Here is a tiny trained network, its code and every weight. The questions are about switching its units off for an input and a target symbol, where a switched-off unit gives its printed mean instead of its output.

import numpy as np


def w(rows, s, z=0):
    codes = np.array(rows[::2]) - 128.0
    scale = np.full(codes.shape[1], s)
    scale[-1] = z or s
    return codes * scale


def norm(h):
    return h / np.sqrt((h * h).mean(-1, keepdims=True) + 1e-5)


def softmax(a):
    e = np.exp(a - a.max(-1, keepdims=True))
    return e / e.sum(-1, keepdims=True)


def log_softmax(a):
    a = a - a.max(-1, keepdims=True)
    return a - np.log(np.exp(a).sum(-1, keepdims=True))


def net(x, mask):
    ids = ['ΠΦβλστψ'.index(c) for c in x.split()]
    T = len(ids)
    res = E[ids] + P[:T]
    u = 0
    for l in range(3):
        r = norm(res)
        for j in range(3):
            rows = slice(2 * j, 2 * j + 2)
            q, k, v = (r @ M[l][rows].T for M in (Q, K, V))
            z = softmax(np.where(np.tri(T) > 0, q @ k.T / 2**0.5, -1e9)) @ v
            o = O[l][rows]
            res = res + np.where(mask[u + j], z, o[:, -1]) @ o[:, :-1]
        u += 3
    return log_softmax(norm(res)[-1] @ U[:, :-1].T + U[:, -1])


Q, K, V, O = {}, {}, {}, {}
E = w([
[138,4,73,69],'Π',
[135,42,101,22],'Φ',
[161,11,135,159],'β',
[145,48,122,125],'λ',
[160,20,133,180],'σ',
[162,197,178,1],'τ',
[133,95,213,219],'ψ',
],0.012)
P = w([
[249,90,121,117],'0',
[139,46,167,103],'1',
[17,40,237,146],'2',
[220,162,65,82],'3',
[115,99,191,90],'4',
[26,123,112,140],'5',
[193,188,61,83],'6',
[142,130,178,120],'7',
[43,199,133,115],'8',
[207,211,86,174],'9',
[130,115,154,146],'10',
[40,150,123,157],'11',
],0.012)
Q[0] = w([
[65,179,150,161],'L0H1',
[253,131,158,150],'L0H1',
[42,135,126,152],'L0H2',
[115,167,46,165],'L0H2',
[147,191,27,154],'L0H3',
[225,155,77,118],'L0H3',
],0.035)
K[0] = w([
[122,69,200,92],'L0H1',
[251,157,95,115],'L0H1',
[113,74,115,142],'L0H2',
[162,40,110,66],'L0H2',
[107,42,90,174],'L0H3',
[209,42,122,145],'L0H3',
],0.032)
V[0] = w([
[4,98,133,141],'L0H1',
[148,196,24,148],'L0H1',
[151,168,156,31],'L0H2',
[98,146,188,169],'L0H2',
[127,107,127,129],'L0H3',
[128,37,51,188],'L0H3',
],0.034)
O[0] = w([
[60,198,211,176,28],'L0H1',
[136,116,4,204,70],'L0H1',
[198,145,50,81,198],'L0H2',
[88,119,119,72,142],'L0H2',
[117,142,123,154,126],'L0H3',
[96,126,125,244,3],'L0H3',
],0.023)
Q[1] = w([
[169,112,69,124],'L1H1',
[63,252,207,129],'L1H1',
[88,74,223,23],'L1H2',
[133,53,150,171],'L1H2',
[153,142,140,198],'L1H3',
[57,127,149,82],'L1H3',
],0.033)
K[1] = w([
[83,85,145,90],'L1H1',
[152,133,1,143],'L1H1',
[29,193,91,78],'L1H2',
[106,114,180,89],'L1H2',
[158,72,187,145],'L1H3',
[71,137,90,68],'L1H3',
],0.038)
V[1] = w([
[68,124,97,61],'L1H1',
[154,132,47,113],'L1H1',
[31,198,6,181],'L1H2',
[18,38,250,27],'L1H2',
[47,195,198,216],'L1H3',
[185,87,187,77],'L1H3',
],0.023)
O[1] = w([
[90,153,123,187,137],'L1H1',
[126,139,208,141,122],'L1H1',
[255,144,155,106,64],'L1H2',
[79,18,22,142,175],'L1H2',
[233,125,145,118,3],'L1H3',
[88,135,84,114,166],'L1H3',
],0.023,0.039)
Q[2] = w([
[220,55,188,89],'L2H1',
[142,3,118,80],'L2H1',
[97,141,134,20],'L2H2',
[80,123,161,87],'L2H2',
[171,146,150,73],'L2H3',
[142,206,74,179],'L2H3',
],0.031)
K[2] = w([
[15,172,159,198],'L2H1',
[3,162,110,131],'L2H1',
[98,91,67,50],'L2H2',
[120,66,96,105],'L2H2',
[146,110,118,83],'L2H3',
[200,155,153,172],'L2H3',
],0.034)
V[2] = w([
[90,163,138,148],'L2H1',
[125,146,184,178],'L2H1',
[186,2,167,102],'L2H2',
[121,190,237,151],'L2H2',
[203,120,33,126],'L2H3',
[152,244,113,132],'L2H3',
],0.039)
O[2] = w([
[111,129,123,186,111],'L2H1',
[123,136,13,147,50],'L2H1',
[221,150,207,251,149],'L2H2',
[27,119,217,149,2],'L2H2',
[227,119,69,37,117],'L2H3',
[69,199,125,40,90],'L2H3',
],0.023,0.037)
U = w([
[127,197,143,140,109],'Π',
[10,117,189,2,79],'Φ',
[203,85,176,181,125],'β',
[82,168,168,186,254],'λ',
[190,100,171,165,125],'σ',
[193,162,136,23,251],'τ',
[85,27,25,140,7],'ψ',
],0.0098,0.0037)

Each question gives the input, a string of symbols that net reads in full, and the target symbol t.
The units are the heads (2 rows each of Q, K, V and O). Each row of codes is followed by its name. A weight is (code - 128) times the scale printed after its matrix; where a second scale follows, it is the last column's (O and U).
mask holds one flag per head, layer by layer. A switched-off head (its flag False) gives its mean, the last column of its rows in O, instead of its output. The means were averaged over made-up inputs and are rounded, as every weight is.
A unit's drop is (log p(t) with every unit on - log p(t) with that unit switched off) / (log p(t) with every unit on - log p(t) with every unit switched off).
The circuit of an input: a set's keep is (log p(t) with only the set's units on - log p(t) with every unit switched off) / (log p(t) with every unit on - log p(t) with every unit switched off). Starting from all 9 units, units are removed one at a time, each time the one whose removal leaves the highest keep (on an exact tie, the one counted first), for as long as the keep stays at least 0.8.
circuit, biggest first: the units of the circuit, biggest drop first
most important unit: the unit with the biggest drop
heads that matter: for each layer, one digit per head in row order, 1 if its drop is at least 0.15 and else 0, layers parted by /
drop when u is switched off: that unit's drop, to one decimal
input Π τ τ β ψ τ λ Φ σ σ, target Π: heads that matter -> 011 / 011 / 011
input β β Π τ ψ τ τ τ τ τ τ Φ, target Φ: most important unit -> L0H1
input λ σ σ, target λ: heads that matter -> 101 / 010 / 000
input τ ψ τ τ τ λ σ τ τ Π, target τ: heads that matter -> 100 / 010 / 001
input τ ψ τ λ Φ τ τ Π, target τ: circuit, biggest first -> (L1H2 L0H2)
input τ τ ψ λ ψ Φ τ τ τ, target Φ: heads that matter -> 101 / 010 / 000
input Φ τ τ, target Φ: heads that matter -> 100 / 010 / 000
input ψ λ τ β Φ, target τ: heads that matter -> 111 / 010 / 000
input σ τ ψ τ β σ Φ τ τ β, target β: heads that matter -> 011 / 011 / 010
input ψ τ τ τ τ Φ τ β, target τ: heads that matter -> 000 / 010 / 000
input β λ λ ψ ψ λ τ Φ ψ β, target β: circuit, biggest first -> (L0H2 L1H3 L0H3)
input λ ψ ψ Φ, target λ: heads that matter -> 111 / 110 / 010
input λ τ ψ τ σ τ β ψ β, target Φ: heads that matter -> 101 / 000 / 000
input τ ψ λ, target Φ: circuit, biggest first -> (L0H1)
input τ ψ ψ τ τ τ τ σ τ τ σ, target τ: circuit, biggest first -> (L1H2 L0H3 L0H1)
input β β τ β β Π λ, target β: heads that matter -> 111 / 011 / 000
input β τ Π ψ τ λ ψ, target β: heads that matter -> 111 / 011 / 010
input τ τ β τ Φ Φ λ Π ψ σ, target τ: circuit, biggest first -> (L1H2 L0H1 L2H3)
input β τ ψ Φ τ ψ τ Π τ σ, target β: circuit, biggest first -> (L0H2 L0H3 L1H3)
input λ β β, target λ: circuit, biggest first -> (L0H1 L0H3)
input β ψ Φ τ σ β, target Φ: circuit, biggest first -> (L0H1)
input σ λ τ ψ τ τ ψ τ τ Φ, target β: heads that matter -> 111 / 011 / 010
input β τ Π, target Φ: drop when L0H1 is switched off -> 0.5
input τ β σ λ, target τ: drop when L2H3 is switched off -> 0.4
input λ ψ β Φ ψ τ Π Φ ψ τ, target λ: drop when L0H1 is switched off -> 0.7
